Below is a small trained network, with its code and all its weights. Each question gives an input and a class and asks what happens when units are switched off, that is, made to give their printed mean instead of their output.

import numpy as np


def w(rows, s, z=0):
    codes = np.array(rows[::2]) - 128.0
    scale = np.full(codes.shape[1], s)
    scale[-1] = z or s
    return codes * scale


def f(y):
    return y / 2 * (1 + np.tanh(0.7978845608 * (y + 0.044715 * y**3)))


def log_softmax(a):
    a = a - a.max(-1, keepdims=True)
    return a - np.log(np.exp(a).sum(-1, keepdims=True))


def net(x, mask):
    res = np.array(x, float).reshape(1, 5) / 4 @ E
    y = f(res @ A[0][:, :-1].T + A[0][:, -1])
    res = res + np.where(mask, y, B[0][:, -1]) @ B[0][:, :-1]
    return log_softmax(res[-1] @ U[:, :-1].T + U[:, -1])


A, B = {}, {}
E = w([
[135,58,31,90],'x0',
[141,1,114,143],'x1',
[48,83,186,51],'x2',
[142,142,63,95],'x3',
[141,86,36,141],'x4',
],0.0085)
A[0] = w([
[167,61,124,188,253],'n1',
[58,171,148,4,141],'n2',
[153,143,217,56,170],'n3',
[82,155,198,128,140],'n4',
[219,254,150,234,211],'n5',
[48,60,153,4,233],'n6',
],0.0084,0.0071)
B[0] = w([
[123,36,94,188,208],'n1',
[115,182,71,101,188],'n2',
[115,163,160,90,191],'n3',
[130,141,175,79,181],'n4',
[73,7,143,169,239],'n5',
[22,150,109,139,247],'n6',
],0.012,0.011)
U = w([
[41,220,88,66,173],'0',
[132,166,183,90,65],'1',
[196,203,140,127,9],'2',
[45,60,129,192,237],'3',
[223,90,2,145,2],'4',
[139,145,203,54,42],'5',
],0.0077,0.0032)

Each question gives the input, the list of numbers given to net, and the class t.
The units are the neurons (one row each of A and B). Each row of codes is followed by its name. A weight is (code - 128) times the scale printed after its matrix; where a second scale follows, it is the last column's (A, B and U).
mask holds one flag per neuron, in row order. A switched-off neuron (its flag False) gives its mean, the last column of its row in B, instead of its output. The means were averaged over made-up inputs and are rounded, as every weight is.
A unit's drop is (log p(t) with every unit on - log p(t) with that unit switched off) / (log p(t) with every unit on - log p(t) with every unit switched off).
The circuit of an input: a set's keep is (log p(t) with only the set's units on - log p(t) with every unit switched off) / (log p(t) with every unit on - log p(t) with every unit switched off). Starting from all 6 units, units are removed one at a time, each time the one whose removal leaves the highest keep (on an exact tie, the one counted first), for as long as the keep stays at least 0.8.
circuit, biggest first: the units of the circuit, biggest drop first
most important unit: the unit with the biggest drop
top k neurons: the k neurons with the biggest drops, biggest first
drop of u: that unit's drop, to one decimal
input [8,5,-7,4,-3], class 4: circuit, biggest first : (n6)
input [-2,-2,1,-3,-8], class 5: circuit, biggest first : (n4; n3)
input [1,5,5,4,-5], class 0: circuit, biggest first : (n5; n6)
input [7,4,-5,-5,-3], class 4: circuit, biggest first : (n5; n6)
input [-1,-3,0,2,-3], class 5: circuit, biggest first : (n6; n1)
input [-5,-1,3,-8,-5], class 5: circuit, biggest first : (n4; n3)
input [-3,-5,1,2,-6], class 5: circuit, biggest first : (n6; n4)
input [-3,7,4,5,-6], class 0: circuit, biggest first : (n5; n6)
input [-2,5,2,-8,-8], class 5: circuit, biggest first : (n5; n4)
input [1,2,2,-8,-7], class 1: top 3 neurons : (n5; n4; n3)
input [3,2,1,6,7], class 4: top 3 neurons : (n5; n3; n4)
input [4,8,-4,-3,8], class 4: top 2 neurons : (n5; n6)
input [5,-6,-4,7,3], class 4: top 3 neurons : (n6; n3; n4)
input [-3,-2,3,-6,-4], class 1: most important unit : n4
input [2,1,-3,4,5], class 4: top 2 neurons : (n6; n5)
input [-4,7,5,5,-5], class 0: top 2 neurons : (n5; n6)
input [5,-1,0,8,-5], class 0: top 2 neurons : (n5; n1)
input [8,7,-5,4,-2], class 4: top 2 neurons : (n5; n6)
input [-8,4,5,8,1], class 0: drop of n5 : 0.4
input [7,-1,-5,3,-2], class 4: drop of n6 : 0.6
input [-8,1,7,-7,0], class 0: drop of n2 : 0.1
